Here is a tiny trained network, its code and every weight. The questions are about switching its units off for an input and a class, where a switched-off unit gives its printed mean instead of its output.

import numpy as np


def w(rows, s, z=0):
    codes = np.array(rows[::2]) - 128.0
    scale = np.full(codes.shape[1], s)
    scale[-1] = z or s
    return codes * scale


def f(y):
    return np.maximum(y, 0)


def log_softmax(a):
    a = a - a.max(-1, keepdims=True)
    return a - np.log(np.exp(a).sum(-1, keepdims=True))


def net(x, mask):
    res = np.array(x, float).reshape(1, 4) / 4 @ E
    y = f(res @ A[0][:, :-1].T + A[0][:, -1])
    res = res + np.where(mask, y, B[0][:, -1]) @ B[0][:, :-1]
    return log_softmax(res[-1] @ U[:, :-1].T + U[:, -1])


A, B = {}, {}
E = w([
[223,173,107,193,67,116,172,110],'x0',
[119,4,62,176,114,168,154,135],'x1',
[128,134,122,131,134,135,124,124],'x2',
[141,95,236,186,131,176,88,164],'x3',
],0.014)
A[0] = w([
[86,115,109,125,154,109,101,148,182],'N1',
[155,111,107,120,111,126,160,104,93],'N2',
[1,98,76,99,171,126,112,154,57],'N3',
[167,97,32,169,79,79,206,121,105],'N4',
[105,148,62,53,140,78,148,59,159],'N5',
[141,180,179,164,173,140,84,128,79],'N6',
[137,239,158,96,105,59,163,159,40],'N7',
[165,106,188,193,96,193,118,182,9],'N8',
[107,138,206,95,174,143,107,177,135],'N9',
[70,162,118,183,130,99,128,154,109],'N10',
[237,172,147,214,80,95,133,94,160],'N11',
[202,169,166,171,56,142,179,105,50],'N12',
[100,29,100,157,133,208,157,153,16],'N13',
[100,144,189,110,134,126,36,149,130],'N14',
[178,178,144,83,131,86,94,130,189],'N15',
[118,113,61,154,89,83,136,106,108],'N16',
[79,165,73,42,140,86,171,126,50],'N17',
[181,172,160,169,47,138,157,137,35],'N18',
[99,46,72,166,113,190,133,183,137],'N19',
[207,82,12,127,71,139,196,87,103],'N20',
[136,112,193,216,126,132,124,189,146],'N21',
],0.012,0.015)
B[0] = w([
[101,155,151,145,127,117,92,131,185],'N1',
[155,138,147,126,87,152,124,111,149],'N2',
[179,100,58,108,114,68,216,126,196],'N3',
[125,177,150,172,57,194,136,190,227],'N4',
[151,73,88,71,150,36,129,75,235],'N5',
[110,109,141,175,133,142,138,150,166],'N6',
[173,76,23,74,108,129,204,130,191],'N7',
[186,106,51,37,76,76,231,111,170],'N8',
[116,185,187,190,103,176,104,132,189],'N9',
[134,134,139,134,140,124,149,128,129],'N10',
[152,115,89,74,106,83,162,114,252],'N11',
[74,84,145,117,231,56,73,90,188],'N12',
[84,102,151,134,220,73,38,61,186],'N13',
[105,169,172,161,91,175,98,150,187],'N14',
[82,122,153,158,188,101,102,128,213],'N15',
[143,147,124,136,86,177,130,150,179],'N16',
[66,116,178,165,252,104,69,96,188],'N17',
[91,106,158,120,216,94,87,102,171],'N18',
[191,107,99,78,158,55,170,79,226],'N19',
[148,160,164,149,46,178,141,170,241],'N20',
[98,111,122,160,171,113,81,104,204],'N21',
],0.012,0.019)
U = w([
[117,111,155,126,185,119,67,135,254],'0',
[181,110,86,80,110,119,190,144,172],'1',
[140,165,173,163,77,250,121,188,16],'2',
],0.017,0.00068)

Each question gives the input, the list of numbers given to net, and the class t.
The units are the neurons (one row each of A and B). Each row of codes is followed by its name. A weight is (code - 128) times the scale printed after its matrix; where a second scale follows, it is the last column's (A, B and U).
mask holds one flag per neuron, in row order. A switched-off neuron (its flag False) gives its mean, the last column of its row in B, instead of its output. The means were averaged over made-up inputs and are rounded, as every weight is.
A unit's drop is (log p(t) with every unit on - log p(t) with that unit switched off) / (log p(t) with every unit on - log p(t) with every unit switched off).
top k neurons: the k neurons with the biggest drops, biggest first
drop of u: that unit's drop, to one decimal
input [-8,1,6,-4], class 1: top neuron	[N3]
input [8,-6,6,4], class 0: top 2 neurons	[N12, N18]
input [0,-2,3,-8], class 0: top 3 neurons	[N17, N11, N8]
input [1,-7,1,0], class 1: top 2 neurons	[N7, N13]
input [7,0,4,5], class 0: top 3 neurons	[N12, N18, N21]
input [-6,6,3,0], class 1: top 3 neurons	[N3, N19, N17]
input [2,2,4,5], class 1: top 2 neurons	[N8, N17]
input [5,0,6,4], class 0: top 2 neurons	[N12, N7]
input [1,5,8,6], class 1: top 2 neurons	[N8, N19]
input [4,7,8,-7], class 2: top 2 neurons	[N4, N20]
input [5,0,0,1], class 0: top 3 neurons	[N12, N7, N3]
input [-5,-2,-3,4], class 2: drop of N20	0.0
input [0,-1,8,1], class 2: drop of N19	0.3
input [2,7,7,-8], class 2: drop of N4	0.6
input [0,-4,4,1], class 2: drop of N12	0.3
